Below are the code and all the weights of a small trained network. Each question names an input and a target symbol and asks about switching units off, where a switched-off unit gives its printed mean instead of its output.

import numpy as np


def w(rows, s, z=0):
    codes = np.array(rows[::2]) - 128.0
    scale = np.full(codes.shape[1], s)
    scale[-1] = z or s
    return codes * scale


def f(y):
    return y / 2 * (1 + np.tanh(0.7978845608 * (y + 0.044715 * y**3)))


def softmax(a):
    e = np.exp(a - a.max(-1, keepdims=True))
    return e / e.sum(-1, keepdims=True)


def log_softmax(a):
    a = a - a.max(-1, keepdims=True)
    return a - np.log(np.exp(a).sum(-1, keepdims=True))


def net(x, mask):
    ids = ['γδεζηθπστφ'.index(c) for c in x.split()]
    T = len(ids)
    res = E[ids] + P[:T]
    r = res
    for j in range(2):
        rows = slice(4 * j, 4 * j + 4)
        q, k, v = (r @ M[0][rows].T for M in (Q, K, V))
        z = softmax(np.where(np.tri(T) > 0, q @ k.T / 4**0.5, -1e9)) @ v
        o = O[0][rows]
        res = res + np.where(mask[j], z, o[:, -1]) @ o[:, :-1]
    y = f(res @ A[0][:, :-1].T + A[0][:, -1])
    res = res + np.where(mask[2:6], y, B[0][:, -1]) @ B[0][:, :-1]
    return log_softmax(res[-1] @ U[:, :-1].T + U[:, -1])


Q, K, V, O, A, B = {}, {}, {}, {}, {}, {}
E = w([
[231,112,205,152,167,169],'γ',
[101,188,80,13,120,27],'δ',
[130,155,124,155,148,165],'ε',
[150,108,61,199,56,8],'ζ',
[130,22,140,152,107,124],'η',
[118,45,149,86,136,134],'θ',
[133,200,99,152,176,194],'π',
[116,50,155,60,132,128],'σ',
[104,157,205,188,177,117],'τ',
[97,182,94,190,139,173],'φ',
],0.017)
P = w([
[163,183,183,81,129,114],'0',
[146,177,184,68,60,130],'1',
[133,128,150,122,200,136],'2',
[109,137,164,67,79,168],'3',
[87,100,136,119,215,170],'4',
[82,119,151,63,77,204],'5',
[85,72,96,150,202,201],'6',
[143,121,99,127,32,179],'7',
[182,101,7,197,118,83],'8',
[156,140,56,111,6,85],'9',
],0.011)
Q[0] = w([
[168,204,102,72,122,36],'h0',
[93,108,104,80,206,142],'h0',
[84,157,168,65,83,161],'h0',
[158,144,126,201,150,202],'h0',
[149,153,178,135,68,140],'h1',
[66,189,174,104,93,202],'h1',
[104,80,118,130,178,144],'h1',
[150,21,170,5,79,119],'h1',
],0.024)
K[0] = w([
[193,199,107,134,140,3],'h0',
[85,170,196,36,99,129],'h0',
[105,109,117,67,253,112],'h0',
[120,115,176,207,120,204],'h0',
[154,117,139,145,217,109],'h1',
[45,85,57,129,202,99],'h1',
[56,117,149,123,80,158],'h1',
[64,161,248,172,178,52],'h1',
],0.019)
V[0] = w([
[133,94,177,178,38,122],'h0',
[19,95,182,137,141,50],'h0',
[178,107,243,142,152,80],'h0',
[50,137,215,255,116,94],'h0',
[193,76,111,64,130,118],'h1',
[81,64,145,187,66,73],'h1',
[118,47,170,103,105,189],'h1',
[82,127,128,36,167,99],'h1',
],0.011)
O[0] = w([
[114,165,129,76,31,153,88],'h0',
[163,187,47,163,72,96,94],'h0',
[130,73,117,167,39,121,57],'h0',
[146,158,201,100,50,13,184],'h0',
[149,105,54,177,135,178,2],'h1',
[205,131,150,90,2,124,30],'h1',
[80,164,86,144,58,199,49],'h1',
[173,145,30,78,140,147,99],'h1',
],0.0099,0.0056)
A[0] = w([
[109,55,50,92,153,66,199],'n0',
[160,104,151,105,157,178,57],'n1',
[246,141,200,141,132,207,1],'n2',
[134,67,88,120,136,95,17],'n3',
],0.013,0.0039)
B[0] = w([
[197,112,139,124,72,112,254],'n0',
[115,127,143,171,74,76,186],'n1',
[174,141,156,189,109,81,164],'n2',
[2,174,184,77,130,159,150],'n3',
],0.015,0.0072)
U = w([
[90,3,186,84,133,169,255],'γ',
[182,92,103,85,204,109,249],'δ',
[110,131,169,124,170,153,101],'ε',
[178,148,197,169,170,169,49],'ζ',
[121,182,195,113,125,194,65],'η',
[123,159,148,138,165,165,105],'θ',
[83,79,101,157,222,71,64],'π',
[123,157,138,149,172,159,102],'σ',
[31,143,87,135,132,18,107],'τ',
[110,229,236,51,200,177,92],'φ',
],0.0065,0.0051)

Each question gives the input, a string of symbols that net reads in full, and the target symbol t.
The units are the heads (4 rows each of Q, K, V and O) and the neurons (one row each of A and B). Each row of codes is followed by its name. A weight is (code - 128) times the scale printed after its matrix; where a second scale follows, it is the last column's (O, A, B and U).
mask holds one flag per unit, heads first, then neurons. A switched-off unit (its flag False) gives its mean, the last column of its rows in O or B, instead of its output. The means were averaged over made-up inputs and are rounded, as every weight is.
A unit's drop is (log p(t) with every unit on - log p(t) with that unit switched off) / (log p(t) with every unit on - log p(t) with every unit switched off).
The circuit of an input: a set's keep is (log p(t) with only the set's units on - log p(t) with every unit switched off) / (log p(t) with every unit on - log p(t) with every unit switched off). Starting from all 6 units, units are removed one at a time, each time the one whose removal leaves the highest keep (on an exact tie, the one counted first), for as long as the keep stays at least 0.8.
circuit, biggest first: the units of the circuit, biggest drop first
top k neurons: the k neurons with the biggest drops, biggest first
which heads matter: for each layer, one digit per head in row order, 1 if its drop is at least 0.15 and else 0, layers parted by /
drop when u is switched off: that unit's drop, to one decimal
input γ τ φ τ φ ζ π, target ζ: top 3 neurons -> (n2, n3, n1)
input δ π φ δ δ δ φ π, target φ: which heads matter -> 11
input δ φ τ σ φ, target σ: top neuron -> (n0)
input σ π σ γ, target ζ: which heads matter -> 00
input η τ φ ζ ε φ τ δ ε, target δ: which heads matter -> 11
input φ γ ε, target γ: which heads matter -> 10
input φ φ π π τ, target π: circuit, biggest first -> (h1, h0, n1)
input φ φ ε φ γ σ π, target σ: circuit, biggest first -> (h1, h0)
input δ τ π τ, target π: circuit, biggest first -> (h0, h1)
input δ φ ζ φ δ τ, target δ: which heads matter -> 01
input τ σ π π, target π: which heads matter -> 11
input π γ φ δ, target δ: circuit, biggest first -> (h0, n0)
input φ π φ φ σ φ τ τ δ φ, target δ: top 2 neurons -> (n0, n1)
input δ φ π φ η φ φ φ τ, target φ: circuit, biggest first -> (h0)
input τ φ δ π η π, target η: which heads matter -> 01
input π δ π γ τ, target γ: top 2 neurons -> (n3, n0)
input τ τ φ τ δ φ ζ π, target ζ: drop when n1 is switched off -> 0.0
input δ φ η φ π π η φ, target η: drop when h0 is switched off -> 0.2
input φ φ ε φ φ φ δ π, target δ: drop when n0 is switched off -> 0.1
